Below are the code and all the weights of a small trained network. Each question names an input and a class and asks about switching units off, where a switched-off unit gives its printed mean instead of its output.

import numpy as np


def w(rows, s, z=0):
    codes = np.array(rows[::2]) - 128.0
    scale = np.full(codes.shape[1], s)
    scale[-1] = z or s
    return codes * scale


def f(y):
    return y / 2 * (1 + np.tanh(0.7978845608 * (y + 0.044715 * y**3)))


def log_softmax(a):
    a = a - a.max(-1, keepdims=True)
    return a - np.log(np.exp(a).sum(-1, keepdims=True))


def net(x, mask):
    res = np.array(x, float).reshape(1, 5) / 4 @ E
    y = f(res @ A[0][:, :-1].T + A[0][:, -1])
    res = res + np.where(mask, y, B[0][:, -1]) @ B[0][:, :-1]
    return log_softmax(res[-1] @ U[:, :-1].T + U[:, -1])


A, B = {}, {}
E = w([
[128,131,130,128,125,130,132,133],'x0',
[125,134,129,124,121,134,133,136],'x1',
[109,85,112,163,176,251,127,145],'x2',
[166,58,122,71,117,116,104,186],'x3',
[97,151,181,114,182,117,51,153],'x4',
],0.022)
A[0] = w([
[94,120,110,124,183,162,97,154,72],'neuron 0',
[137,71,52,168,115,196,179,135,108],'neuron 1',
[203,143,77,119,41,29,196,71,254],'neuron 2',
[125,111,97,147,110,142,122,126,68],'neuron 3',
[133,134,206,30,98,30,32,177,84],'neuron 4',
[97,91,67,177,125,156,151,108,171],'neuron 5',
[167,95,154,58,157,98,110,198,95],'neuron 6',
[117,179,132,107,122,115,142,115,117],'neuron 7',
[89,124,184,145,229,205,79,188,29],'neuron 8',
[209,64,91,102,126,150,139,148,82],'neuron 9',
[111,191,248,97,133,40,77,156,141],'neuron 10',
[66,105,181,169,164,154,64,164,68],'neuron 11',
[187,141,82,108,74,89,179,99,167],'neuron 12',
[74,183,102,222,128,195,196,93,181],'neuron 13',
[201,92,140,98,117,113,89,187,110],'neuron 14',
[191,16,118,32,148,105,129,223,165],'neuron 15',
[87,204,245,151,135,101,132,80,183],'neuron 16',
[119,137,113,199,123,143,190,73,168],'neuron 17',
],0.011,0.0082)
B[0] = w([
[149,112,160,159,91,111,109,118,164],'neuron 0',
[145,56,35,146,114,91,190,181,197],'neuron 1',
[111,169,223,139,87,144,70,97,255],'neuron 2',
[143,121,116,138,145,94,145,136,134],'neuron 3',
[224,113,74,69,159,160,137,68,226],'neuron 4',
[150,102,131,158,178,167,191,120,179],'neuron 5',
[208,118,114,53,146,158,103,110,186],'neuron 6',
[100,136,112,140,96,123,113,146,149],'neuron 7',
[130,141,218,126,68,112,93,114,206],'neuron 8',
[108,75,110,133,84,75,147,173,175],'neuron 9',
[76,142,50,119,218,126,139,105,212],'neuron 10',
[132,162,189,127,91,127,104,120,177],'neuron 11',
[137,130,205,129,60,130,97,128,197],'neuron 12',
[191,169,121,134,187,165,178,86,222],'neuron 13',
[191,64,128,100,131,148,101,126,183],'neuron 14',
[184,8,120,99,65,101,127,166,239],'neuron 15',
[59,197,100,157,162,97,108,172,197],'neuron 16',
[165,115,145,133,189,159,183,65,190],'neuron 17',
],0.011,0.028)
U = w([
[111,203,254,162,107,124,148,96,254],'0',
[222,111,41,95,162,131,182,95,195],'1',
[174,98,206,76,25,99,90,152,58],'2',
[130,54,26,139,67,98,197,226,38],'3',
[45,200,6,109,161,77,127,127,89],'4',
],0.0097,0.0036)

Each question gives the input, the list of numbers given to net, and the class t.
The units are the neurons (one row each of A and B). Each row of codes is followed by its name. A weight is (code - 128) times the scale printed after its matrix; where a second scale follows, it is the last column's (A, B and U).
mask holds one flag per neuron, in row order. A switched-off neuron (its flag False) gives its mean, the last column of its row in B, instead of its output. The means were averaged over made-up inputs and are rounded, as every weight is.
A unit's drop is (log p(t) with every unit on - log p(t) with that unit switched off) / (log p(t) with every unit on - log p(t) with every unit switched off).
The circuit of an input: a set's keep is (log p(t) with only the set's units on - log p(t) with every unit switched off) / (log p(t) with every unit on - log p(t) with every unit switched off). Starting from the 12 units with the biggest drops (on a tie, the unit counted first), units are removed one at a time, each time the one whose removal leaves the highest keep (on an exact tie, the one counted first), for as long as the keep stays at least 0.8.
circuit, biggest first: the units of the circuit, biggest drop first
k most important neurons: the k neurons with the biggest drops, biggest first
drop of u: that unit's drop, to one decimal
input [1,4,-8,0,5], class 4: circuit, biggest first => [neuron 10]
input [-5,-3,5,1,0], class 3: circuit, biggest first => [neuron 4; neuron 1]
input [-5,5,2,-5,1], class 0: 4 most important neurons => [neuron 4; neuron 15; neuron 1; neuron 10]
input [5,-5,-8,3,3], class 1: 2 most important neurons => [neuron 4; neuron 10]
input [6,-4,6,8,0], class 3: 4 most important neurons => [neuron 2; neuron 1; neuron 9; neuron 12]
input [-6,3,1,3,0], class 3: 2 most important neurons => [neuron 2; neuron 8]
input [-8,-8,0,5,8], class 1: 4 most important neurons => [neuron 4; neuron 10; neuron 2; neuron 12]
input [1,4,5,1,-7], class 3: 3 most important neurons => [neuron 1; neuron 4; neuron 9]
input [-4,-2,-4,-8,0], class 0: 2 most important neurons => [neuron 2; neuron 1]
input [3,-2,0,0,-1], class 0: 2 most important neurons => [neuron 15; neuron 4]
input [-6,1,8,6,1], class 2: 2 most important neurons => [neuron 8; neuron 11]
input [6,-3,-7,-1,7], class 4: 2 most important neurons => [neuron 16; neuron 10]
input [-1,5,7,1,-6], class 3: 2 most important neurons => [neuron 1; neuron 4]
input [-2,7,3,0,4], class 0: circuit, biggest first => [neuron 15]
input [0,-7,-8,-4,3], class 4: drop of neuron 10 => 0.1
input [-5,-6,6,1,-8], class 3: drop of neuron 4 => 0.4
input [6,6,-5,7,6], class 1: drop of neuron 16 => 0.0
input [5,-1,-1,0,6], class 4: drop of neuron 10 => 0.1
